Here is a tiny trained network, its code and every weight. The questions are about switching its units off for an input and a class, where a switched-off unit gives its printed mean instead of its output.

import numpy as np


def w(rows, s, z=0):
    codes = np.array(rows[::2]) - 128.0
    scale = np.full(codes.shape[1], s)
    scale[-1] = z or s
    return codes * scale


def norm(h):
    return h / np.sqrt((h * h).mean(-1, keepdims=True) + 1e-5)


def f(y):
    return y / 2 * (1 + np.tanh(0.7978845608 * (y + 0.044715 * y**3)))


def log_softmax(a):
    a = a - a.max(-1, keepdims=True)
    return a - np.log(np.exp(a).sum(-1, keepdims=True))


def net(x, mask):
    res = np.array(x, float).reshape(1, 4) / 4 @ E
    u = 0
    for l in range(4):
        y = f(norm(res) @ A[l][:, :-1].T + A[l][:, -1])
        res = res + np.where(mask[u : u + 9], y, B[l][:, -1]) @ B[l][:, :-1]
        u += 9
    return log_softmax(norm(res)[-1] @ U[:, :-1].T + U[:, -1])


A, B = {}, {}
E = w([
[133,115,160,18,87,184,107],'x0',
[143,184,152,182,12,157,243],'x1',
[129,72,189,94,90,5,148],'x2',
[183,150,112,85,162,103,167],'x3',
],0.0029)
A[0] = w([
[77,65,176,97,107,78,161,78],'0.n0',
[146,147,165,141,179,124,86,254],'0.n1',
[254,142,85,91,133,111,152,79],'0.n2',
[209,125,61,90,126,107,142,43],'0.n3',
[141,166,126,114,126,108,67,38],'0.n4',
[130,150,152,35,83,151,95,55],'0.n5',
[172,57,102,199,120,101,109,221],'0.n6',
[95,49,96,44,100,176,150,47],'0.n7',
[42,76,172,171,95,157,100,43],'0.n8',
],0.0056,0.002)
B[0] = w([
[99,68,129,114,143,156,195,212],'0.n0',
[69,72,119,167,189,113,182,255],'0.n1',
[70,151,49,78,77,68,152,171],'0.n2',
[80,138,88,112,87,120,76,127],'0.n3',
[77,54,110,85,172,223,73,105],'0.n4',
[197,128,101,151,127,182,138,183],'0.n5',
[168,79,111,130,132,113,167,244],'0.n6',
[250,87,138,163,153,73,77,162],'0.n7',
[86,194,2,58,68,81,114,165],'0.n8',
],0.0048,0.0018)
A[1] = w([
[124,140,135,254,135,61,157,58],'1.n0',
[85,87,167,197,25,134,13,232],'1.n1',
[109,141,88,233,151,58,133,64],'1.n2',
[68,155,87,32,98,91,48,248],'1.n3',
[144,139,123,162,158,222,126,111],'1.n4',
[153,119,191,78,78,208,124,103],'1.n5',
[119,226,54,141,186,191,136,144],'1.n6',
[110,189,150,172,40,140,200,14],'1.n7',
[163,142,245,43,84,163,48,87],'1.n8',
],0.0051,0.0016)
B[1] = w([
[227,122,91,98,191,107,122,214],'1.n0',
[135,188,70,39,187,104,253,157],'1.n1',
[163,129,52,54,237,182,137,211],'1.n2',
[69,208,64,198,65,90,185,190],'1.n3',
[124,34,126,101,113,115,138,184],'1.n4',
[177,134,120,161,215,143,162,161],'1.n5',
[53,43,174,54,58,189,142,252],'1.n6',
[171,196,227,202,64,70,66,236],'1.n7',
[228,164,42,169,195,122,159,151],'1.n8',
],0.0047,0.0025)
A[2] = w([
[174,202,117,114,86,139,145,254],'2.n0',
[75,85,102,118,183,109,46,141],'2.n1',
[115,176,79,34,115,102,111,212],'2.n2',
[117,106,151,134,87,196,163,153],'2.n3',
[66,95,99,148,193,103,155,119],'2.n4',
[11,94,189,194,109,105,109,95],'2.n5',
[193,96,67,117,55,159,66,38],'2.n6',
[128,156,100,53,53,109,119,26],'2.n7',
[128,113,166,121,117,2,216,198],'2.n8',
],0.0055,0.0016)
B[2] = w([
[91,120,110,131,224,66,79,197],'2.n0',
[171,196,206,185,9,80,88,212],'2.n1',
[69,190,146,199,143,164,177,168],'2.n2',
[77,69,139,128,158,81,83,165],'2.n3',
[179,193,158,138,93,145,181,200],'2.n4',
[196,109,116,153,139,123,149,140],'2.n5',
[180,115,122,150,202,98,179,132],'2.n6',
[119,158,51,149,206,131,127,127],'2.n7',
[69,106,112,120,145,255,74,253],'2.n8',
],0.005,0.0038)
A[3] = w([
[248,137,108,110,126,138,155,171],'3.n0',
[117,168,215,107,153,96,25,76],'3.n1',
[79,25,182,63,122,167,163,46],'3.n2',
[46,201,56,97,107,82,145,75],'3.n3',
[135,144,126,180,131,78,208,58],'3.n4',
[147,159,149,128,161,45,127,159],'3.n5',
[73,3,150,140,126,134,139,5],'3.n6',
[180,153,185,200,51,80,74,2],'3.n7',
[30,211,71,71,140,96,132,23],'3.n8',
],0.0068,0.0025)
B[3] = w([
[133,85,95,160,177,60,156,227],'3.n0',
[160,253,199,219,70,66,109,191],'3.n1',
[61,50,215,115,140,194,20,240],'3.n2',
[86,146,72,36,59,178,233,187],'3.n3',
[125,131,141,88,155,163,33,148],'3.n4',
[107,84,106,135,67,185,135,177],'3.n5',
[80,26,160,26,105,245,42,203],'3.n6',
[199,229,211,184,48,58,100,251],'3.n7',
[100,229,70,39,80,141,212,179],'3.n8',
],0.0058,0.0033)
U = w([
[212,255,209,237,33,64,48,2],'0',
[54,38,172,66,133,253,34,125],'1',
[224,87,14,177,240,81,164,185],'2',
[63,228,24,48,57,192,208,75],'3',
],0.0084,0.00073)

Each question gives the input, the list of numbers given to net, and the class t.
The units are the neurons (one row each of A and B). Each row of codes is followed by its name. A weight is (code - 128) times the scale printed after its matrix; where a second scale follows, it is the last column's (A, B and U).
mask holds one flag per neuron, layer by layer. A switched-off neuron (its flag False) gives its mean, the last column of its row in B, instead of its output. The means were averaged over made-up inputs and are rounded, as every weight is.
A unit's drop is (log p(t) with every unit on - log p(t) with that unit switched off) / (log p(t) with every unit on - log p(t) with every unit switched off).
The circuit of an input: a set's keep is (log p(t) with only the set's units on - log p(t) with every unit switched off) / (log p(t) with every unit on - log p(t) with every unit switched off). Starting from the 12 units with the biggest drops (on a tie, the unit counted first), units are removed one at a time, each time the one whose removal leaves the highest keep (on an exact tie, the one counted first), for as long as the keep stays at least 0.8.
units of the circuit, in order: the units of the circuit, biggest drop first
most important unit: the unit with the biggest drop
k most important neurons of layer l: the k neurons of layer l with the biggest drops, biggest first
drop of u: that unit's drop, to one decimal
input [6,-2,1,-7], class 3: most important unit => 0.n8
input [6,2,3,5], class 2: 3 most important neurons of layer 0 => (0.n5 0.n7 0.n8)
input [-7,5,6,-6], class 2: units of the circuit, in order => (1.n0 2.n1 1.n2)
input [-8,7,1,-7], class 2: 3 most important neurons of layer 1 => (1.n2 1.n0 1.n1)
input [-7,2,-6,-7], class 2: 2 most important neurons of layer 0 => (0.n2 0.n6)
input [7,-7,7,4], class 0: 2 most important neurons of layer 1 => (1.n6 1.n2)
input [4,6,-8,3], class 1: 2 most important neurons of layer 1 => (1.n6 1.n4)
input [0,6,8,6], class 1: 2 most important neurons of layer 2 => (2.n8 2.n1)
input [5,1,0,4], class 2: 2 most important neurons of layer 0 => (0.n5 0.n7)
input [3,-2,1,-4], class 3: 2 most important neurons of layer 1 => (1.n3 1.n1)
input [8,4,-7,4], class 2: 2 most important neurons of layer 1 => (1.n8 1.n5)
input [-5,-6,3,7], class 3: 2 most important neurons of layer 0 => (0.n2 0.n7)
input [4,-8,0,8], class 0: 3 most important neurons of layer 0 => (0.n8 0.n1 0.n7)
input [0,2,-5,-7], class 3: units of the circuit, in order => (1.n1)
input [3,6,7,4], class 1: 3 most important neurons of layer 2 => (2.n8 2.n1 2.n4)
input [5,1,-1,5], class 2: 3 most important neurons of layer 1 => (1.n1 1.n8 1.n5)
input [-3,0,-5,5], class 1: 2 most important neurons of layer 1 => (1.n6 1.n1)
input [-3,-8,6,7], class 0: drop of 2.n1 => 3.9
input [-6,-7,-3,-2], class 0: drop of 2.n1 => 3.0
input [5,7,-4,3], class 0: units of the circuit, in order => (1.n7)
input [-7,5,2,-7], class 2: drop of 0.n4 => 0.0
input [-2,-7,-1,6], class 0: drop of 2.n1 => 2.2
